Here is a tiny trained network, its code and every weight. The questions are about switching its units off for an input and a target symbol, where a switched-off unit gives its printed mean instead of its output.

import numpy as np


def w(rows, s, z=0):
    codes = np.array(rows[::2]) - 128.0
    scale = np.full(codes.shape[1], s)
    scale[-1] = z or s
    return codes * scale


def softmax(a):
    e = np.exp(a - a.max(-1, keepdims=True))
    return e / e.sum(-1, keepdims=True)


def log_softmax(a):
    a = a - a.max(-1, keepdims=True)
    return a - np.log(np.exp(a).sum(-1, keepdims=True))


def net(x, mask):
    ids = ['αβγζμξφω'.index(c) for c in x.split()]
    T = len(ids)
    res = E[ids] + P[:T]
    u = 0
    for l in range(2):
        r = res
        for j in range(3):
            rows = slice(3 * j, 3 * j + 3)
            q, k, v = (r @ M[l][rows].T for M in (Q, K, V))
            z = softmax(np.where(np.tri(T) > 0, q @ k.T / 3**0.5, -1e9)) @ v
            o = O[l][rows]
            res = res + np.where(mask[u + j], z, o[:, -1]) @ o[:, :-1]
        u += 3
    return log_softmax(res[-1] @ U[:, :-1].T + U[:, -1])


Q, K, V, O = {}, {}, {}, {}
E = w([
[162,175,95,83,192,144,91,153],'α',
[95,164,121,81,153,122,54,154],'β',
[121,173,137,92,113,162,55,90],'γ',
[58,171,135,121,22,123,119,103],'ζ',
[150,85,10,8,80,123,120,134],'μ',
[176,182,136,153,77,165,183,160],'ξ',
[12,123,79,92,152,113,168,197],'φ',
[66,184,102,219,118,190,190,134],'ω',
],0.017)
P = w([
[114,181,71,175,116,83,46,160],'0',
[168,73,86,183,158,107,76,93],'1',
[117,175,135,83,192,92,174,101],'2',
[136,58,79,226,155,135,127,107],'3',
[81,212,160,108,126,141,120,171],'4',
[48,88,66,145,111,124,177,6],'5',
[100,172,97,95,144,180,125,166],'6',
[70,56,27,187,109,179,156,129],'7',
[141,183,141,118,116,226,113,220],'8',
],0.016)
Q[0] = w([
[149,129,87,166,135,133,43,104],'L0H0',
[149,101,154,159,107,89,133,145],'L0H0',
[136,80,54,191,102,116,142,128],'L0H0',
[124,52,139,155,120,64,172,81],'L0H1',
[136,56,99,181,125,111,121,113],'L0H1',
[94,170,86,149,128,148,120,145],'L0H1',
[145,7,188,130,118,101,143,132],'L0H2',
[111,139,114,113,111,202,102,178],'L0H2',
[140,127,151,181,113,142,87,121],'L0H2',
],0.013)
K[0] = w([
[114,134,67,160,128,129,76,74],'L0H0',
[119,115,69,171,168,25,95,120],'L0H0',
[147,164,126,165,187,107,75,69],'L0H0',
[167,92,129,157,176,28,111,81],'L0H1',
[175,192,231,144,124,74,2,63],'L0H1',
[113,127,196,85,154,214,167,43],'L0H1',
[172,130,116,188,124,47,103,162],'L0H2',
[131,159,204,56,77,213,140,172],'L0H2',
[174,106,139,192,101,120,101,118],'L0H2',
],0.0084)
V[0] = w([
[114,193,49,136,188,207,56,86],'L0H0',
[82,120,70,168,135,74,50,120],'L0H0',
[190,182,181,176,109,235,123,148],'L0H0',
[70,104,187,111,122,156,127,134],'L0H1',
[51,102,137,114,179,236,107,141],'L0H1',
[71,178,179,190,209,136,106,126],'L0H1',
[78,62,146,164,60,255,186,42],'L0H2',
[113,144,28,95,165,17,66,132],'L0H2',
[70,164,157,32,160,134,135,117],'L0H2',
],0.0088)
O[0] = w([
[126,152,126,169,155,151,87,61,253],'L0H0',
[86,76,149,108,157,124,122,220,182],'L0H0',
[183,189,166,200,80,110,85,66,146],'L0H0',
[133,72,137,121,102,147,159,143,108],'L0H1',
[117,85,179,58,142,226,156,115,162],'L0H1',
[61,133,254,209,157,115,156,138,162],'L0H1',
[86,104,60,78,134,105,92,90,74],'L0H2',
[152,100,176,160,131,117,103,103,186],'L0H2',
[107,190,125,128,50,145,157,135,183],'L0H2',
],0.0095,0.013)
Q[1] = w([
[93,84,113,151,94,63,142,76],'L1H0',
[171,162,226,15,149,105,207,98],'L1H0',
[175,115,120,175,188,160,75,194],'L1H0',
[99,89,73,219,118,211,58,161],'L1H1',
[151,178,170,65,80,192,149,228],'L1H1',
[76,224,98,2,95,175,184,36],'L1H1',
[117,91,117,211,114,115,50,195],'L1H2',
[195,88,131,115,158,33,71,197],'L1H2',
[93,174,116,131,140,178,148,195],'L1H2',
],0.0074)
K[1] = w([
[137,116,84,144,182,88,109,164],'L1H0',
[53,132,36,180,209,147,142,134],'L1H0',
[140,130,126,136,125,133,43,192],'L1H0',
[137,178,181,63,49,123,90,198],'L1H1',
[83,143,75,161,89,254,116,115],'L1H1',
[147,115,118,143,116,168,222,93],'L1H1',
[74,146,117,186,94,132,92,212],'L1H2',
[138,68,145,144,108,111,94,123],'L1H2',
[99,176,168,113,71,139,82,160],'L1H2',
],0.0089)
V[1] = w([
[161,119,170,81,152,142,98,123],'L1H0',
[107,98,122,152,246,140,155,127],'L1H0',
[157,169,117,111,189,163,122,111],'L1H0',
[52,126,102,165,92,151,94,94],'L1H1',
[141,166,207,135,108,150,100,156],'L1H1',
[152,157,110,185,194,149,212,140],'L1H1',
[100,154,132,156,97,66,136,215],'L1H2',
[97,107,154,82,130,74,162,181],'L1H2',
[79,157,93,168,180,130,150,92],'L1H2',
],0.012)
O[1] = w([
[88,184,95,150,57,157,35,105,127],'L1H0',
[45,98,42,135,104,203,167,106,141],'L1H0',
[77,81,133,185,133,71,53,140,161],'L1H0',
[81,148,36,211,168,40,171,13,173],'L1H1',
[122,87,136,82,111,140,143,102,250],'L1H1',
[191,111,113,218,24,30,219,232,164],'L1H1',
[230,116,135,2,102,131,68,74,163],'L1H2',
[152,174,163,149,103,81,86,68,70],'L1H2',
[118,217,89,69,147,106,112,230,166],'L1H2',
],0.0083,0.023)
U = w([
[95,13,195,175,68,177,118,153,6],'α',
[132,27,176,57,138,253,248,63,10],'β',
[76,5,180,241,223,92,217,28,223],'γ',
[143,147,143,91,217,105,168,28,90],'ζ',
[73,182,244,211,187,161,63,121,197],'μ',
[145,26,231,189,200,89,143,191,200],'ξ',
[232,200,89,186,59,115,76,86,164],'φ',
[130,176,3,51,163,147,83,187,32],'ω',
],0.0048,0.0026)

Each question gives the input, a string of symbols that net reads in full, and the target symbol t.
The units are the heads (3 rows each of Q, K, V and O). Each row of codes is followed by its name. A weight is (code - 128) times the scale printed after its matrix; where a second scale follows, it is the last column's (O and U).
mask holds one flag per head, layer by layer. A switched-off head (its flag False) gives its mean, the last column of its rows in O, instead of its output. The means were averaged over made-up inputs and are rounded, as every weight is.
A unit's drop is (log p(t) with every unit on - log p(t) with that unit switched off) / (log p(t) with every unit on - log p(t) with every unit switched off).
The circuit of an input: a set's keep is (log p(t) with only the set's units on - log p(t) with every unit switched off) / (log p(t) with every unit on - log p(t) with every unit switched off). Starting from all 6 units, units are removed one at a time, each time the one whose removal leaves the highest keep (on an exact tie, the one counted first), for as long as the keep stays at least 0.8.
circuit, biggest first: the units of the circuit, biggest drop first
unit that matters most: the unit with the biggest drop
which heads matter: for each layer, one digit per head in row order, 1 if its drop is at least 0.15 and else 0, layers parted by /
input φ α ζ γ γ μ γ, target ω: which heads matter -> 010 / 000
input β β α γ φ γ, target α: circuit, biggest first -> [L1H1 L0H2]
input α γ φ α ω ω α φ, target ω: circuit, biggest first -> [L1H2]
input β μ γ α ω φ α, target γ: which heads matter -> 010 / 010
input α ξ ξ μ, target α: circuit, biggest first -> [L0H2 L1H1 L1H0]
input ξ α γ φ ω ξ α γ, target ω: which heads matter -> 001 / 001
input ξ γ ω β ζ α ξ, target φ: which heads matter -> 100 / 010
input β ξ ξ γ ξ ω γ ξ, target ξ: circuit, biggest first -> [L0H0 L1H0]
input α γ γ ω, target α: which heads matter -> 001 / 110
input β μ α φ γ β, target α: circuit, biggest first -> [L1H1 L0H2]
input ξ ω γ, target γ: which heads matter -> 000 / 110
input β μ ω γ, target β: circuit, biggest first -> [L0H2 L0H0 L1H1 L1H0]
input α ζ μ α, target α: circuit, biggest first -> [L0H2 L1H1 L1H0]
input γ μ β, target ω: which heads matter -> 110 / 000
input β ξ ξ φ γ γ ω α α, target γ: unit that matters most -> L0H1
input ω ξ μ γ ζ ξ ξ ω, target ζ: which heads matter -> 000 / 110
input γ ζ α ξ ζ μ, target α: which heads matter -> 001 / 010
input ω γ ξ μ φ γ ω, target γ: circuit, biggest first -> [L0H1 L1H1]
input ζ ζ ω μ γ φ, target ω: which heads matter -> 001 / 001
input φ β φ α α φ, target φ: which heads matter -> 100 / 011
input ζ ω β α μ ξ α β, target μ: unit that matters most -> L0H2
input β ξ ω ξ α γ γ φ, target α: which heads matter -> 101 / 110
input γ ξ ω ω ω μ ω, target γ: which heads matter -> 110 / 110
input γ ζ γ ζ α φ γ ω μ, target γ: circuit, biggest first -> [L1H1 L1H2]
input γ ζ φ, target β: circuit, biggest first -> [L1H0 L0H0]
input φ β γ β, target φ: which heads matter -> 100 / 001
input φ φ β, target β: unit that matters most -> L1H0
input β γ ξ γ γ γ, target ξ: circuit, biggest first -> [L1H1 L1H0 L0H0]
input γ α γ φ ξ ω φ μ, target ξ: circuit, biggest first -> [L1H0 L0H0]
